Below are the code and all the weights of a small trained network. Each question names an input and a class and asks about switching units off, where a switched-off unit gives its printed mean instead of its output.

import numpy as np


def w(rows, s, z=0):
    codes = np.array(rows[::2]) - 128.0
    scale = np.full(codes.shape[1], s)
    scale[-1] = z or s
    return codes * scale


def f(y):
    return np.maximum(y, 0)


def log_softmax(a):
    a = a - a.max(-1, keepdims=True)
    return a - np.log(np.exp(a).sum(-1, keepdims=True))


def net(x, mask):
    res = np.array(x, float).reshape(1, 2) / 4 @ E
    y = f(res @ A[0][:, :-1].T + A[0][:, -1])
    res = res + np.where(mask, y, B[0][:, -1]) @ B[0][:, :-1]
    return log_softmax(res[-1] @ U[:, :-1].T + U[:, -1])


A, B = {}, {}
E = w([
[72,199,160,164,97,150,35,148,176,52,38,130],'x0',
[102,22,132,63,66,97,149,77,208,77,200,10],'x1',
],0.012)
A[0] = w([
[103,108,126,127,105,131,111,117,198,96,180,47,72],'neuron 0',
[122,138,154,133,105,141,104,114,154,123,149,120,228],'neuron 1',
[108,137,141,137,72,128,9,134,141,64,102,146,106],'neuron 2',
[109,191,142,151,185,112,133,95,78,143,88,146,69],'neuron 3',
[160,60,144,117,123,116,212,148,76,227,166,150,70],'neuron 4',
[188,85,81,195,158,85,211,106,90,185,221,131,73],'neuron 5',
[100,43,143,95,102,113,157,118,181,67,192,16,97],'neuron 6',
[71,178,144,140,108,128,15,141,225,40,43,125,53],'neuron 7',
[165,87,136,128,166,111,152,100,210,160,125,89,92],'neuron 8',
[181,137,123,142,134,121,102,115,141,134,123,113,223],'neuron 9',
[64,167,144,128,94,172,62,122,195,53,52,120,169],'neuron 10',
[169,211,140,128,146,152,113,146,45,190,53,188,107],'neuron 11',
[133,79,104,119,102,146,155,130,207,130,164,83,186],'neuron 12',
[132,103,109,118,138,120,182,136,85,152,135,138,248],'neuron 13',
[146,61,135,64,134,170,252,113,6,242,231,144,121],'neuron 14',
[83,114,133,130,74,135,113,100,211,68,114,78,79],'neuron 15',
[114,178,112,82,150,127,103,133,143,76,88,106,181],'neuron 16',
[131,184,108,146,152,143,126,145,12,208,108,255,114],'neuron 17',
],0.008,0.011)
B[0] = w([
[149,117,101,97,114,159,145,139,104,125,141,163,180],'neuron 0',
[31,106,140,161,158,112,134,107,134,132,134,131,194],'neuron 1',
[159,140,126,125,158,138,112,117,158,140,134,96,192],'neuron 2',
[164,113,110,115,107,171,161,131,93,119,139,120,172],'neuron 3',
[186,171,144,132,114,152,108,105,121,124,115,89,186],'neuron 4',
[180,164,103,136,152,152,108,140,140,107,99,106,193],'neuron 5',
[149,94,141,114,94,183,133,148,72,130,134,165,228],'neuron 6',
[183,191,126,132,147,153,135,123,131,124,111,67,221],'neuron 7',
[167,121,121,105,105,131,131,139,124,125,128,144,156],'neuron 8',
[38,111,134,163,161,86,137,112,138,137,131,126,190],'neuron 9',
[122,163,127,160,145,111,104,115,172,124,112,106,235],'neuron 10',
[151,90,124,97,105,156,152,133,101,132,147,171,237],'neuron 11',
[119,105,133,135,132,134,158,110,115,123,141,177,205],'neuron 12',
[2,128,159,177,170,60,144,88,176,129,138,114,213],'neuron 13',
[160,183,112,134,151,147,102,129,169,120,101,77,242],'neuron 14',
[170,111,120,111,117,160,149,132,99,130,129,153,182],'neuron 15',
[101,122,119,130,148,105,126,105,142,114,133,109,185],'neuron 16',
[135,75,134,105,93,174,140,127,98,111,147,163,252],'neuron 17',
],0.023,0.017)
U = w([
[201,198,115,147,173,157,127,107,148,115,102,71,100],'0',
[180,60,118,101,120,175,172,124,53,115,155,190,101],'1',
[7,110,158,168,175,103,144,104,155,140,139,129,254],'2',
[155,103,121,100,127,105,100,172,119,170,133,151,91],'3',
[150,123,106,109,131,104,124,173,127,153,118,147,90],'4',
[138,139,164,123,116,96,115,151,113,169,133,115,88],'5',
],0.014,0.0076)

Each question gives the input, the list of numbers given to net, and the class t.
The units are the neurons (one row each of A and B). Each row of codes is followed by its name. A weight is (code - 128) times the scale printed after its matrix; where a second scale follows, it is the last column's (A, B and U).
mask holds one flag per neuron, in row order. A switched-off neuron (its flag False) gives its mean, the last column of its row in B, instead of its output. The means were averaged over made-up inputs and are rounded, as every weight is.
A unit's drop is (log p(t) with every unit on - log p(t) with that unit switched off) / (log p(t) with every unit on - log p(t) with every unit switched off).
unit that matters most: the unit with the biggest drop
k most important neurons: the k neurons with the biggest drops, biggest first
drop of u: that unit's drop, to one decimal
input [-5,-1], class 0: unit that matters most : neuron 14
input [-4,1], class 0: 3 most important neurons : [neuron 14; neuron 5; neuron 4]
input [-1,3], class 2: 2 most important neurons : [neuron 17; neuron 11]
input [3,-2], class 2: 3 most important neurons : [neuron 14; neuron 5; neuron 4]
input [-3,-2], class 2: 2 most important neurons : [neuron 7; neuron 13]
input [-3,1], class 2: 2 most important neurons : [neuron 7; neuron 13]
input [4,5], class 1: 2 most important neurons : [neuron 14; neuron 6]
input [-7,7], class 0: 2 most important neurons : [neuron 14; neuron 5]
input [6,-8], class 1: 2 most important neurons : [neuron 11; neuron 17]
input [-4,4], class 0: 4 most important neurons : [neuron 14; neuron 17; neuron 11; neuron 5]
input [1,5], class 1: drop of neuron 10 : 0.0
input [-6,-5], class 0: drop of neuron 14 : 3.7
input [-6,5], class 0: drop of neuron 14 : 3.5
input [0,4], class 1: unit that matters most : neuron 6
